Each row of numbers stands for one element and depends on some of the facts below. Use the named rows to name the rest.

Known rows:
skebrar: [  1   3   7   9  -1  -4  -2  -1  -7   0  -5   1  -1   1  -4  10   4  -4
   1  -1  -4  -4  -2  -3  -5  -3 -11   7  -3   9  -4   2  15   3  -1  12
 -11   4   7   1   1]
vivu: [ -1   3  -1  -4  -4  -5  -5  -1   1  -3  -1  -2 -12   2   1  -4  -2   2
  -6  -1  17   5   4   0  -3   7  13  -1  19  -5  -3  -1  -9   1  -2  -3
   1  -3 -14  -3  -1]
zafu: [ 3 -1 -2 -3 -1 -1  1 -2  5 -1  0 -2 -6  1  3 -8  0  3 -2  0 18  4  4  7
  1  5  5  0 14  0 -1 -2 -7  1 -2  0  2  0 -7 -2  1]
flali: [-1 -1  0 -4  0 -3 -3 -2  4 -1 -1 -3 -5  1  4 -7  0 -2 -3 -1 31  6  0  3
  0  4  1 -3 13  2 -3 -3 -4  3 -4 -3  4 -3 -6 -2  1]
kigrus: [  3   1   1  11  12  -4  -3   9  -1   0  -2   1   1  -1  -6   7   1   0
   8  -2 -17  -3  -6  -7  -1  -2  -6   8   4   7  -6   4  14   2  -4  10
 -12   7  -1  -1   3]
tozati: [ -5  -4   5   1  -2   4  -1  17  -4   0   2   4  14  -5   2   1  -9  -6
   7   0  -1  -3  -3   3   4  -2  18  -5  -8  -2   7   2   5  -1   5 -13
   7  -2  -2   5  -2]
gresim: [-1  1 -7 -4  4 -2 -3 -2 11 -4 -1 -4 -9  1  3 -9  2 -1  0  0 18  6  0  0
  0  3  0 -1 11  1 -1  0 -5 -1 -5  0  4  0 -7 -6  2]
zedras: [-2  0 -3 -6  3 -7  2  4  7 -2  0 -4 -9 -2  1 -7  2  1 -4  2 22  7 -1 -2
  0  2  8 -5 13  1  1 -3 -6  8 -6  2  4 -1 -6 -4  0]
skegi: [ -6   2   4   0  -2   8  -3  12  -3   5   4   7  10  -2  -1   8  -6   1
  13   3   2  -1  -1   1   2  -6  13  -8  -8   0   8  -1   6  -9   7 -18
  12   2  -4   6   0]
zekosir: [ -3  -3   2  -2  -4   1   5   9  -1  -1   3   7  12  -6   1   2  -8  -3
   4   0 -20  -3  -2   2   5  -4  19  -4 -13  -8  10   2   2   0   8  -8
   7   1   3   4  -2]
luploren: [  5  -1  -2  -5  -1   0   3  -7  12  -2   2  -1  -3  -1   3  -8  -1   5
  -6   1   7   4   0   2   2   0   1   1   7  -5  -1  -3 -10   6   0   3
   2   1  -1  -2   2]
breskik: [ -4  -7   7  -2  -1  10   2  11 -10   7   5   4  21  -1   3   2  -8  -2
   8   2   8  -2  -2   4   6  -5  11  -8 -12   0   5  -4   3   1   6 -19
  11  -4   2   7  -2]
pivir: [ 3  0 -2 -4 -2  0 -1 -6  8 -2  0 -3 -6  1  4 -7  0  2 -4  0 17  5  2  4
  0  3 -1  0 10 -1 -2 -2 -7  2 -1  0  3 -1 -5 -3  1]
drafik: [  1   0   1   5   7  -3   3  -3  -8   3  -2   1   2   2  -6   8   5   1
  -1  -1 -22  -3  -4  -7  -1  -2 -11   5  -8   4  -4   1   7   3  -2  10
 -10   2  10   0   0]
lavor: [ -1  -3   4   7  -1   8  -3  22   4  -2   4   0  15  -6   2  -1 -12  -3
  11   1 -10  -7   1   9   5  -3  14  -2  -5   0   4   6   3  -8   6 -13
   1   0  -6   4   0]
duram: [  2  -1   0   5   8  -2   3  -2  -8   3  -2   1   3   1  -6   7   5   0
   0  -1 -21  -3  -5  -8  -1  -2 -12   5  -8   4  -4   0   8   5  -2  10
  -9   2   9   0   0]
plufubra: [  5   0  -2  -3  -4   5   1  -5  11   0   2  -6  -7   2   3  -8   1   6
  -4   3  14   1   7   7   0   1  -5   0   8   1  -1  -2 -10  -1  -1   0
  -1   0  -4  -2   1]

There are 3 kinds of fact about the elements: Φ, λ, κ.
bagrimak: Φ 641
beklas: Φ 4
betis: Φ 641
bodelar: Φ 4
bonur: Φ 641; κ tibritrik
brega: Φ 933; κ trama
breskik: Φ 933; λ zodogrus, plevum
breskis: Φ 641; λ stufli, trama
briflil: Φ 641; λ luzom, vugrokan
brimo: Φ 4; λ skoflas, tibritrik, gredrek
briple: Φ 4; λ traklus, flusker; κ rosu
bristi: Φ 4; λ dostigren, doplo
brobror: Φ 933; λ flonar
broflal: Φ 641; κ gotu
buko: Φ 641; λ doplo; κ breskik
butek: Φ 933; λ droklokin, trama; κ griflan
diru: Φ 4; λ trovedil; κ plarek
dizuk: Φ 933; κ kugril
doplo: Φ 641; λ klotrem; κ teplun
doskaso: Φ 4; λ nadril
dostigren: Φ 933; λ flonar, drifle, klotrem; κ dizuk
drafik: Φ 4
dreplom: Φ 641; λ skoflas
drifle: Φ 641
dritil: Φ 4
droklokin: Φ 4
dropek: Φ 933; λ lustem, nutu; κ pofime
drotrik: Φ 641
drustom: Φ 933; λ kigrus, plevum
duram: Φ 4
fastus: Φ 641; λ klames
fatur: Φ 641
fegupak: Φ 641; λ skoflas, lustem
ferul: Φ 4
fimifus: Φ 4; κ tozati
flali: Φ 641; λ magugros; κ gakul
flaste: Φ 4; λ drafik, gababom, gritreful; κ sitrutrar
flazograr: Φ 641
flegi: Φ 641; λ kluvin, stufli
fligri: Φ 641
flonar: Φ 933; λ pasko, lustem; κ sipla
flusker: Φ 4; λ drotrik, zatrisas
fulal: Φ 641
gababom: Φ 4; λ plevum; κ stupli
gakul: Φ 641; κ gredrek
gasun: Φ 4; λ kluvin, stupli, betis, grebras
gedeso: Φ 933; λ betis, bonur
gelor: Φ 4; κ gofum
gidol: Φ 933; λ zaplis; κ nadril
gitrun: Φ 641; λ petrun
gofum: Φ 641; λ gitrun
gotu: Φ 641; κ nuske
grebras: Φ 641; λ natrus
gredrek: Φ 4; κ gidol
gresesta: Φ 641; λ klames; κ fligri
gresim: Φ 641; κ natrus
griflan: Φ 4; λ gitrun; κ dreplom
gritreful: Φ 641; λ stufli, betis, lupak, vivu; κ ratru
grude: Φ 4; λ klotrem; κ podrok
keklas: Φ 933; κ trepopi
keplek: Φ 933; λ natrus, vivu
kigrus: Φ 4; κ lavor
kinura: Φ 4; λ bodelar, drustom
klames: Φ 4; λ plevum; κ zekosir
klobrer: Φ 933; κ flaste
klotrem: Φ 641; λ betis
kluvin: Φ 641; λ magugros, breskik
kufler: Φ 933
kugril: Φ 641
latrer: Φ 641; λ nugrifar
lavor: Φ 933; λ breskik, gitrun
levor: Φ 933; λ flusker
libodo: Φ 933; λ natrus, plufubra
lifin: Φ 641; λ klotrem; κ storikon
lunis: Φ 4; λ flegi, mubir, stenu, nutu; κ buko
lupak: Φ 641
luploren: Φ 641
lustem: Φ 4; λ betis
luzom: Φ 641; λ grebras, sitrutrar, nutu
magugros: Φ 4; λ zodogrus
malem: Φ 933; κ fimifus
marunon: Φ 641
mastol: Φ 641
mogri: Φ 4; λ klames
moskel: Φ 641; κ gitrun
mubir: Φ 4; κ betis
musku: Φ 933; λ vapleklos; κ plibrul
nadril: Φ 933; κ retru
natrus: Φ 641; λ drifle; κ plufubra
nenopes: Φ 641; λ lupak, vumes; κ doplo
nesek: Φ 641; λ trovedil
ninus: Φ 4
nugrifar: Φ 933
nunum: Φ 933; κ flegi
nuske: Φ 933; λ stenu; κ luploren
nutu: Φ 641; λ lupak
pasko: Φ 4
petrun: Φ 4; λ vumes
pivir: Φ 641; λ skagram
plarek: Φ 933; λ vatur, drotrik; κ rokle
plastar: Φ 933; λ bagrimak, tutri; κ beklas
plevum: Φ 641; λ lustem
plibrul: Φ 4; λ skegi
plufubra: Φ 641; λ fegupak
podrok: Φ 641; λ klotrem; κ trelo
pofime: Φ 641; λ grude, luploren, gresim; κ skastol
pusku: Φ 933; λ stufli; κ lupak
ratru: Φ 641; κ magugros
razom: Φ 933; λ doplo, fulal
renor: Φ 641; λ taflevul
retru: Φ 641; λ razom, tradu
rimo: Φ 933; κ zodogrus
ripo: Φ 933; λ lifin
rokle: Φ 4; κ keklas
rosu: Φ 933; λ vuzam
sesko: Φ 933; λ drustom, drotrik; κ mubir
sipla: Φ 641; κ trofam
sitrutrar: Φ 641; λ dritil; κ kinura
skagram: Φ 641
skastol: Φ 641; λ dostigren, vivu; κ bagrimak
skebrar: Φ 4; λ natrus; κ briple
skegi: Φ 933; λ plevum
skenofol: Φ 4
skezum: Φ 4; λ stufli; κ razom
skoflas: Φ 4; λ drifle
sodril: Φ 641
sokloku: Φ 641; κ lifin
stenu: Φ 4
storikon: Φ 4; λ trovu
stufli: Φ 641; λ ferul; κ brimo
stupli: Φ 933; λ zodogrus, dostigren
taflevul: Φ 641; λ droklokin
teplun: Φ 641; λ zodogrus, breskik; κ tradu
tibritrik: Φ 933; κ sesko
tisem: Φ 4; λ gababom, plufubra, gofum, zatrisas
tostil: Φ 641; κ zafu
tozati: Φ 933; λ zodogrus, duram; κ mastol
tradu: Φ 4; λ sipla, teplun; κ skenofol
traklus: Φ 4
trama: Φ 4; λ nutu; κ stenu
trelo: Φ 4
trepopi: Φ 641; κ rimo
trofam: Φ 641; κ fatur
trovedil: Φ 641
trovu: Φ 4
tutri: Φ 4
vapleklos: Φ 641
vatur: Φ 933; λ drifle
vesko: Φ 4; λ pasko
vivu: Φ 641; λ betis, doplo; κ butek
vugrokan: Φ 933
vumes: Φ 641; κ pusku
vuzam: Φ 4
zafu: Φ 641; λ gasun; κ flazograr
zaplis: Φ 641; κ vapleklos
zatrisas: Φ 933; κ musku
zedras: Φ 641; κ sodril
zekosir: Φ 933
zodogrus: Φ 641
zoko: Φ 4; λ nugrifar; κ grude
zugram: Φ 641; λ luploren, lustem

Which element is each row?
No name comes twice in this set of rows, the named rows included.
[  3   1   2   6   2   1  -2 -14 -11   3  -4   5   4   5  -4  10   4  -1
   0  -3 -17  -3  -2  -3  -3   0 -19   8  -9   2  -6   1  10  -2   2   7
  -7   2   7   3   2]	flaste
[  5   2  -5  -2   0   2  -3  -9  13  -3   3  -2  -7   1   1  -7  -1   8
  -4   1  -4   3   3   1   1   4   1   2  11  -8  -5  -1 -14  -3   0   0
   1  -1  -9  -3   1]	betis
[ 2 -5  5 -3  0  3 -4 -6  6  0  1 -6  3  2  7 -8 -2 -3 -6  0 34  4 -2  4
  3  2 -3 -2  9  3 -8 -5 -4  8 -4 -6  7 -6 -3  0  2]	teplun
[ -2   0   3   2  -6   6  -2  10   3  -2   3   3  11  -6   2   2  -8  -3
   6   1 -16  -5   0   4   3  -4  10  -3 -12  -6   7   4   1  -8   8 -11
   6   0  -1   4  -1]	rosu
[  3  -2  -3  -6   1  -2   8  -1   9   0   3  -6  -5  -1   2  -8   1   6
  -7   3  11   4   2   1   2   0   4  -2  10  -1   0  -4 -13  10  -4   2
   0   0   0  -3  -1]	sodril
[  1   1   3   7   4  -3   1  -2 -13   4  -2   0   2   2  -6  11   3   1
  -3  -1 -16  -5   1  -3  -2   2 -11   6  -3   4  -6   1   6   2  -1   6
 -11  -1   4   2  -1]	gasun
[-1  3  0 -4 -2 -5 -3 -6  8 -3 -2 -1 -9  0  3 -5  1 -2 -6  0 23  6  0  4
 -2  4 -2 -3 13  0 -2 -2 -5  2 -3  0  5 -1 -8 -2  1]	nenopes
[  5  -2  -1  -4  -4   2   3  -6   7   0   2  -4  -4   1   4  -9   0   5
  -6   2  13   3   4   6   1   2  -2   0   8  -2  -2  -3 -11   4   0   1
   1  -2  -2  -2   1]	retru
[ -1   1   8   6   1 -11   2  -7 -14   3  -5   9   4   1  -4  14  -1  -4
  -5  -5 -11  -2  -5   1  -3   5 -11   7  -1   1  -5   0  13   6   2  11
  -7   4   4   4   1]	skezum
[  3   1  -2  -4  -6   2  -4 -18   8  -2  -2   1  -4   4   5  -8   1   0
  -4  -2  17   5   2   7  -1   4  -9   2   6  -4  -3  -1  -6  -3   2   0
   7   0  -3  -1   3]	sitrutrar
[  2   0   5   6   2  -2   0  -1 -14   2  -2  -1   1   4  -6   8   3   0
  -1  -2 -16  -6   0  -7  -2  -2  -7   6  -3   3  -6   0   8   5  -2   6
 -12  -2   6   0  -2]	bristi
[ -7   1   0   0  -4   2  -3  14  -5  -1   2   5   6  -4  -1   5  -7  -3
   6   0 -17  -4   2   1   1   0  16  -5  -8  -7   8   4   0 -10   5 -13
   7  -2  -7   4  -3]	gedeso
[  5   2   1  -3 -13   4   0  -1   9  -6  -2 -11 -15   2   6 -13   5  -1
  -2   1  34   0  10   7  -3  -4   2   0   7   7   4  -1  -2  -1  -1   7
  -6   0   2  -6   0]	natrus
[  2   2  -2  -3  -5   1  -8  -4   0  -5   1  -3 -12   5   0  -7  -3   5
  -5  -2   3   2   6  -6  -2   4  22   2  18 -10  -7  -1 -13   3   0  -7
  -2  -7 -14  -3  -2]	klotrem
[  3   2   7   5  -5   1   3   1 -10   1  -4  -4  -4   3  -4   6   7  -1
   1  -1  -2  -7   4  -4  -5  -7  -7   6  -9  10   1   1  12   6   0  13
 -15   4  14  -1  -1]	skoflas

The same elements again, as new rows of numbers:
Named rows:
vivu: [ -5  10   2  12  39   5   1  -7   5 -17 -11  -4  -3  13]
zoko: [  9  10   8  13  -4  15  -4  14 -21   4   8   7   2  10]
levor: [  4 -23  15  -1  -8  22   8   0  -4  -1 -19  -5   3  -1]
trepopi: [-17  11  -5   6  20 -11  -1 -19  -6   3 -12   5  -7 -17]
pofime: [ -9  13  13   7  30   2  -4  -1   8  -6 -12   9  -3   2]
luploren: [-17  13   1   7   6  -4   5   0   7  -4 -25  12  -5   2]
kigrus: [  3  13   5  20 -21   5  -2  14 -21   4   5   6  -2   4]
lavor: [ 10 -19  18   0  -7  26   6   1   0   5 -22  -7   2  -4]
klotrem: [ -2  15  -6  18  39   9  31  -4   2 -23 -23 -13  -2  17]
duram: [  3  13  -2  18 -26  11   7  15 -19   6  -3   9   1   8]
petrun: [  8   9  -1   6  -9  23   0  15 -20   7   1   9   3  16]
gelor: [  1  12   3  21 -20   7  -3  14 -21   3   6   7   0   4]
lupak: [-19  10  -4   6   6   0  -4  -4   8  -4 -23  12  -4   6]
kluvin: [ -1  18   5   0  24  19  -1  -4  14   9 -26   6  -3   4]
brega: [ -2 -20  21  15 -17   7  -1  -2  -3  -3 -13  -6   0 -15]
lustem: [ 14   2  -4   4  -3   6  13  21 -29 -10   3  -1  -7  34]
sitrutrar: [-11  10  12   3  28   4  -8  -2   9  -5 -12  12  -2   3]

Rows to name:
No name comes twice in this set of rows, the named rows included.
[ 17 -22  28 -12  -7   5  17  14  -7   4 -24  -9 -12   2]	skegi
[-25  22   9   0   3   0 -12  -2   9  -7 -12  -7  -6  -7]	gakul
[-11   6  -2  -1  28  13 -31 -11  11  -3 -10  10  -2  13]	stufli
[ 12  10   9  13  -2  18  -7  15 -16   6  10  11   4  10]	griflan
[  7   5   3   6  -2  19 -20  10 -20   3  13  10   2  18]	trama
[-16   7   1  -8  24  12  -6  -3   5  -3 -20  13  -2  13]	luzom
[ 13 -13  20   7  -4  30  17   1   2   8 -25 -11   4 -11]	stupli
[  2  10  -6  16 -26  11  -1  13 -19   5  -1  10   2  12]	ferul
[ 27 -12  28  -1  -5  21  16   9   6  17 -29 -12  -7  -9]	breskik
[  6 -25  24   6  -1  17  -6  -1   0  -4  -8  -2   3  -6]	butek

